Below is a small trained network, with its code and all its weights. Each question gives an input and a class and asks what happens when units are switched off, that is, made to give their printed mean instead of their output.

import numpy as np


def w(rows, s, z=0):
    codes = np.array(rows[::2]) - 128.0
    scale = np.full(codes.shape[1], s)
    scale[-1] = z or s
    return codes * scale


def f(y):
    return np.maximum(y, 0)


def log_softmax(a):
    a = a - a.max(-1, keepdims=True)
    return a - np.log(np.exp(a).sum(-1, keepdims=True))


def net(x, mask):
    res = np.array(x, float).reshape(1, 7) / 4 @ E
    y = f(res @ A[0][:, :-1].T + A[0][:, -1])
    res = res + np.where(mask, y, B[0][:, -1]) @ B[0][:, :-1]
    return log_softmax(res[-1] @ U[:, :-1].T + U[:, -1])


A, B = {}, {}
E = w([
[140,120,131,131,131,124,121,130,125,121,133],'x0',
[103,156,138,125,136,116,139,125,117,141,115],'x1',
[154,184,109,130,96,159,150,136,62,81,162],'x2',
[107,133,134,159,60,83,79,152,170,73,4],'x3',
[129,130,138,129,136,118,124,121,123,119,132],'x4',
[100,117,159,184,154,153,189,137,156,89,157],'x5',
[121,130,139,126,139,106,128,171,93,136,113],'x6',
],0.017)
A[0] = w([
[125,125,128,116,70,37,40,104,175,132,68,134],'neuron 0',
[96,135,169,163,34,128,110,144,139,19,76,97],'neuron 1',
[181,125,78,63,215,99,168,104,129,189,179,112],'neuron 2',
[122,127,153,152,153,186,223,124,44,109,214,110],'neuron 3',
[102,47,164,152,181,121,142,121,165,170,114,128],'neuron 4',
[168,136,79,1,80,94,97,75,67,147,117,128],'neuron 5',
[157,130,151,76,108,177,71,82,52,165,102,200],'neuron 6',
[135,187,94,183,152,154,104,158,155,36,67,2],'neuron 7',
[114,159,112,214,38,152,77,106,45,139,151,45],'neuron 8',
[100,107,103,48,95,86,100,148,137,121,78,124],'neuron 9',
],0.0095,0.013)
B[0] = w([
[198,67,70,63,254,127,177,22,136,158,83,225],'neuron 0',
[33,137,146,191,115,130,42,166,137,167,111,206],'neuron 1',
[32,126,184,232,75,144,66,128,83,111,46,218],'neuron 2',
[195,125,95,46,165,146,192,108,116,162,131,254],'neuron 3',
[67,193,231,247,51,183,52,178,118,100,202,184],'neuron 4',
[79,209,160,173,68,208,16,211,109,114,128,201],'neuron 5',
[71,120,118,122,107,99,49,84,148,99,125,202],'neuron 6',
[213,216,203,183,62,215,157,230,40,96,253,155],'neuron 7',
[46,75,145,159,88,174,105,102,135,110,54,151],'neuron 8',
[182,104,137,73,144,158,161,125,133,107,107,182],'neuron 9',
],0.0088,0.02)
U = w([
[26,72,168,191,104,77,83,149,151,90,81,55],'0',
[106,194,176,177,107,147,100,187,113,105,211,254],'1',
[223,46,39,2,229,50,227,83,141,120,131,71],'2',
],0.0084,0.001)

Each question gives the input, the list of numbers given to net, and the class t.
The units are the neurons (one row each of A and B). Each row of codes is followed by its name. A weight is (code - 128) times the scale printed after its matrix; where a second scale follows, it is the last column's (A, B and U).
mask holds one flag per neuron, in row order. A switched-off neuron (its flag False) gives its mean, the last column of its row in B, instead of its output. The means were averaged over made-up inputs and are rounded, as every weight is.
A unit's drop is (log p(t) with every unit on - log p(t) with that unit switched off) / (log p(t) with every unit on - log p(t) with every unit switched off).
The circuit of an input: a set's keep is (log p(t) with only the set's units on - log p(t) with every unit switched off) / (log p(t) with every unit on - log p(t) with every unit switched off). Starting from all 10 units, units are removed one at a time, each time the one whose removal leaves the highest keep (on an exact tie, the one counted first), for as long as the keep stays at least 0.8.
circuit, biggest first: the units of the circuit, biggest drop first
most important unit: the unit with the biggest drop
top k neurons: the k neurons with the biggest drops, biggest first
drop of u: that unit's drop, to one decimal
input [-7,-8,6,2,-6,-2,5], class 0: circuit, biggest first -> neuron 8
input [2,1,-4,-6,1,-1,-5], class 0: top 2 neurons -> neuron 2; neuron 7
input [0,4,-1,5,-2,0,5], class 2: circuit, biggest first -> neuron 0; neuron 2
input [7,-3,-1,-7,1,-5,-2], class 0: top 4 neurons -> neuron 2; neuron 6; neuron 7; neuron 4
input [-6,0,2,5,4,1,-7], class 1: top 4 neurons -> neuron 7; neuron 2; neuron 6; neuron 1
input [-4,1,0,-3,3,0,1], class 0: top 3 neurons -> neuron 0; neuron 7; neuron 5
input [-3,-4,8,2,-5,-6,1], class 0: top 2 neurons -> neuron 8; neuron 6
input [-2,7,2,5,6,2,4], class 1: top 4 neurons -> neuron 7; neuron 2; neuron 6; neuron 8
input [-1,-7,-2,-4,-6,-1,5], class 0: top 3 neurons -> neuron 2; neuron 7; neuron 5
input [-7,8,8,1,4,-3,-7], class 0: top 2 neurons -> neuron 8; neuron 7
input [3,-3,-2,-8,-8,-2,7], class 0: top 3 neurons -> neuron 2; neuron 7; neuron 6
input [-8,-3,-6,1,7,-5,-7], class 2: top 3 neurons -> neuron 0; neuron 2; neuron 1
input [-7,-6,8,3,8,-4,-5], class 0: top 3 neurons -> neuron 8; neuron 3; neuron 6
input [-6,8,3,-6,-4,3,1], class 2: most important unit -> neuron 3
input [-7,-5,2,4,8,6,-6], class 1: top 2 neurons -> neuron 7; neuron 2
input [6,-1,-6,-8,-3,-2,0], class 0: top 2 neurons -> neuron 2; neuron 7
input [-2,-6,7,6,5,3,5], class 1: top 3 neurons -> neuron 7; neuron 2; neuron 6
input [-4,-8,-5,-7,2,-1,-7], class 0: top 3 neurons -> neuron 2; neuron 7; neuron 5
input [-2,-3,2,5,-4,8,6], class 1: drop of neuron 7 -> 1.3
input [-8,8,-8,6,-8,-8,5], class 2: most important unit -> neuron 0
input [3,-7,2,8,-5,8,-6], class 1: drop of neuron 3 -> 0.0
input [7,-3,6,-7,-2,6,-1], class 2: drop of neuron 3 -> 0.8
input [2,-1,5,0,7,3,8], class 2: drop of neuron 5 -> 0.3
